Each row has a hidden trait or not; one of two labels after the row says which. A new part has a new trait and new labels.
(in the rows, 128 means zero)
[101 120 120  89 102 125  67 128 118 130 141 154 128 148 132 129 127]
M
[130 121 222 111 186 170 107 121 145 197 148 152  23  61  89 117 119]
M
[125 128 167 133 130 152 153 102 139 173 139 155 100 137 120 113 127]
M
[170 111 145 129 122 126 138 171  87 139  76 158 124  97  95 143 103]
C
[123 122 144 162 126 165 151 213 100 123  75 174 114 142 129 155 106]
C
[102 162 117 109 172 114  60 117 102 168 164 152 152 143 133  97 146]
C
[110 127 111 115 124 156 125 142 126 116 151 139 138  91 124 131 139]
M
[169 148 114  94 129 161  76 110 150 124 146 174 118 172 101 112 126]
M
[128 130 115 114 129 175 147 115 133 151 124 167 125 154  83 125 150]
M
[161 142 131 132 126 154 146 141  72 155 129 166 130 150 132 129 126]
C
[149 120 131  84 135 142 154 111 145 132 173 145 111 121 105 115 143]
M
[101 138 161 135 116 118 136 140 153 140 131 133  97 114 113 152 149]
M
[152 138  95 131  74 119 112 129  72 169 133 155 158 140 113 121 140]
C
[ 99 113 132 124 117  76 142 149 115 119 120 171 137 108 128 133 138]
M
[103 144 158 137 173 224 150  98  96 154 157 157  96  86 109 136 149]
M
[111 131 121 200 226 115 146 107  43 121 199 155 110  43 111 151 180]
M
[154 134 127 107 173 129 127 159 104 160 197 150 121  99  87 106 128]
C
[191 133 112  62  81 169 134 121 109 187 151 164  82 126 128 153 102]
C
[127 157 163  98 140 131 113 160 145 188 147 159 187 103  78 115 127]
C
[161 150 116  87 145 198 136 130  64 158 165 172 169 141 111 114 158]
C
[144 137 126 139 139 164 107 152  65 160 155 132 137 124 116 127 135]
C
[ 70  92 143 135 158 119 114 180 126 108 110 155  48 167  90 196 134]
M
[154 130 142 114 170 162 112 169 100 119 128 167 100 126 107 101 136]
C
[168 148 113 121 162 159 107 129 107 176 181 166 148 118 100 115 104]
C
[156 146 153 111 198 182 146 126 122 136  94 157  98  70 113  96 128]
C
[ 79 138 159 114 144 164  92 131 142 144 135 144 111 149 131 132 141]
M
[134 117 152  90 111 138  93 111 142 115 150 193 122 112 104 121 150]
M
[133 132 148 158 121 168 161 170  89 138  97 141 132 129 134 124 139]
C
[144 130 145 131 192 188 162 132 118 141  90 212 129 105 130 116 152]
C
[149 134 107 101 114 131  27 101 110 168 163 135 146 139 158 112 135]
C
[227 133 146 121 184 198 170 157  97 127 105 139 126 147 131 138 114]
C
[137 138 124 123  90 145 120 119 122 103 158 151 129 141  95 122 151]
M
[153 125 129  97 116 139  62 139 109 107 155 203 104 171 124 132 130]
M
[149 130 124 107 155 175 165 124 122 147 134 200 130 131  75 121 125]
M
[155 122 168 107 124 159 143 125 177 108 147 182 111 119  76 113 176]
M
[204 124 131  93 133 212 170  98 154 153 119 216  97  78  90  92 177]
M
[116 114 157 115 130 106  99 107 134 126 172 174 120 154 142 141 138]
M
[142 132 138 104 143 187 140 121 138 156 118 161 100 125 100 125 111]
M
[176 124 126 115  79 187 146 125  90 120 121 198 132 148 107 115 118]
M
[152 124 129 102 153 186 149 109 161 138 126 199 130 121 110 144 151]
M
[110 129 126 113 124 124 157  82 147 134 111 135 156 129 101  99 100]
M
[ 42 134 154 110 180  78 149 101 255 160 201  66  92  44 179 154 145]
M
[110 130 139 125 143 126 159 133 136 140 111 155 107  92 128 146 149]
M
[154 159 139 139 119 120 106 120  92 154 197 129 107 109  91 122 142]
C
[ 94 174 177 121 255 181 187 107 109 145  43 171 168 137 120 133 162]
C
[136 117 131 158 150 137 132 155  87 120  87 138 104 133 117 136 126]
C
[145 166 136 115 172 134 114 128  68 190 172 119 150 112 103  96 105]
C
